Here is a tiny trained network, its code and every weight. The questions are about switching its units off for an input and a class, where a switched-off unit gives its printed mean instead of its output.

import numpy as np


def w(rows, s, z=0):
    codes = np.array(rows[::2]) - 128.0
    scale = np.full(codes.shape[1], s)
    scale[-1] = z or s
    return codes * scale


def f(y):
    return y / 2 * (1 + np.tanh(0.7978845608 * (y + 0.044715 * y**3)))


def log_softmax(a):
    a = a - a.max(-1, keepdims=True)
    return a - np.log(np.exp(a).sum(-1, keepdims=True))


def net(x, mask):
    res = np.array(x, float).reshape(1, 6) / 4 @ E
    y = f(res @ A[0][:, :-1].T + A[0][:, -1])
    res = res + np.where(mask, y, B[0][:, -1]) @ B[0][:, :-1]
    return log_softmax(res[-1] @ U[:, :-1].T + U[:, -1])


A, B = {}, {}
E = w([
[130,187,105,138,195,111,63,134,113],'x0',
[122,109,130,126,126,151,105,210,155],'x1',
[123,125,124,129,130,126,130,129,128],'x2',
[83,87,191,125,153,138,108,140,72],'x3',
[79,160,117,11,129,86,116,127,154],'x4',
[81,151,152,172,81,149,69,105,160],'x5',
],0.011)
A[0] = w([
[141,121,113,117,156,118,167,145,105,3],'N1',
[78,146,122,32,119,106,123,119,153,66],'N2',
[99,100,118,97,130,145,110,221,175,95],'N3',
[130,115,112,72,191,117,181,149,114,125],'N4',
[72,104,178,101,157,137,113,128,71,48],'N5',
[110,165,93,120,191,123,79,126,117,54],'N6',
[93,132,125,95,147,122,151,5,107,86],'N7',
[146,173,72,111,103,129,142,129,178,77],'N8',
[85,58,113,117,96,108,184,122,129,53],'N9',
[45,150,142,137,82,128,80,98,161,67],'N10',
[136,127,154,92,47,155,155,124,145,63],'N11',
],0.016,0.0051)
B[0] = w([
[226,143,95,123,122,170,68,192,189,153],'N1',
[131,82,134,240,163,206,152,110,95,255],'N2',
[128,224,87,158,69,42,156,161,83,210],'N3',
[174,110,174,75,38,159,76,82,104,229],'N4',
[97,47,51,107,137,99,174,108,248,218],'N5',
[98,182,200,104,227,128,116,123,146,227],'N6',
[127,208,84,154,71,53,146,213,105,239],'N7',
[72,27,99,93,126,96,154,122,196,222],'N8',
[104,179,156,122,231,136,93,127,149,195],'N9',
[233,104,141,55,70,158,93,123,108,234],'N10',
[127,171,167,101,235,119,86,132,139,190],'N11',
],0.015,0.0088)
U = w([
[118,191,203,85,235,105,97,117,141,94],'0',
[121,131,151,107,126,112,138,109,100,251],'1',
[209,122,157,88,92,146,83,121,124,85],'2',
[91,74,108,107,139,84,167,104,198,96],'3',
[125,190,122,154,112,64,162,168,79,96],'4',
[155,101,138,255,169,204,162,119,90,109],'5',
],0.0084,0.017)

Each question gives the input, the list of numbers given to net, and the class t.
The units are the neurons (one row each of A and B). Each row of codes is followed by its name. A weight is (code - 128) times the scale printed after its matrix; where a second scale follows, it is the last column's (A, B and U).
mask holds one flag per neuron, in row order. A switched-off neuron (its flag False) gives its mean, the last column of its row in B, instead of its output. The means were averaged over made-up inputs and are rounded, as every weight is.
A unit's drop is (log p(t) with every unit on - log p(t) with that unit switched off) / (log p(t) with every unit on - log p(t) with every unit switched off).
The circuit of an input: a set's keep is (log p(t) with only the set's units on - log p(t) with every unit switched off) / (log p(t) with every unit on - log p(t) with every unit switched off). Starting from all 11 units, units are removed one at a time, each time the one whose removal leaves the highest keep (on an exact tie, the one counted first), for as long as the keep stays at least 0.8.
units of the circuit, in order: the units of the circuit, biggest drop first
top k neurons: the k neurons with the biggest drops, biggest first
drop of u: that unit's drop, to one decimal
input [-4,6,1,5,-5,-1], class 4: units of the circuit, in order	(N3)
input [-6,-4,-7,0,-5,8], class 2: top 3 neurons	(N10 N6 N2)
input [4,-3,6,-7,-3,-5], class 3: top 2 neurons	(N8 N10)
input [4,6,-2,3,8,7], class 5: top 2 neurons	(N2 N4)
input [-8,8,1,-3,8,-6], class 0: top 3 neurons	(N11 N9 N7)
input [-8,7,3,-4,2,-8], class 0: top 2 neurons	(N9 N11)
input [0,0,-4,-5,-1,3], class 3: top 3 neurons	(N8 N4 N2)
input [3,7,-4,2,8,0], class 5: top 2 neurons	(N2 N7)
input [6,7,-4,-6,0,0], class 4: top 4 neurons	(N3 N5 N11 N9)
input [-6,-8,-5,4,-4,4], class 4: top 2 neurons	(N7 N6)
input [1,8,-4,-1,-6,1], class 4: top 2 neurons	(N3 N2)
input [-2,6,1,-2,5,-4], class 4: top 2 neurons	(N3 N10)
input [3,8,1,-4,-4,-3], class 4: top 2 neurons	(N3 N2)
input [1,0,2,4,2,-4], class 2: units of the circuit, in order	(N4)
input [6,-4,-2,6,7,2], class 5: top 2 neurons	(N2 N8)
input [4,7,6,-7,-2,-5], class 3: top 3 neurons	(N8 N7 N10)
input [0,-1,-3,-6,-5,-2], class 3: top 2 neurons	(N2 N8)
input [-4,3,-4,3,0,0], class 0: units of the circuit, in order	(N9 N11)
input [4,-1,-2,8,-3,0], class 3: drop of N9	0.0
input [8,-3,6,-5,-7,-3], class 0: units of the circuit, in order	(N6)
input [4,4,-2,2,5,-6], class 2: drop of N7	0.1
input [-2,4,-2,0,4,3], class 4: drop of N4	0.5
input [-7,7,4,2,3,-5], class 0: drop of N9	1.6
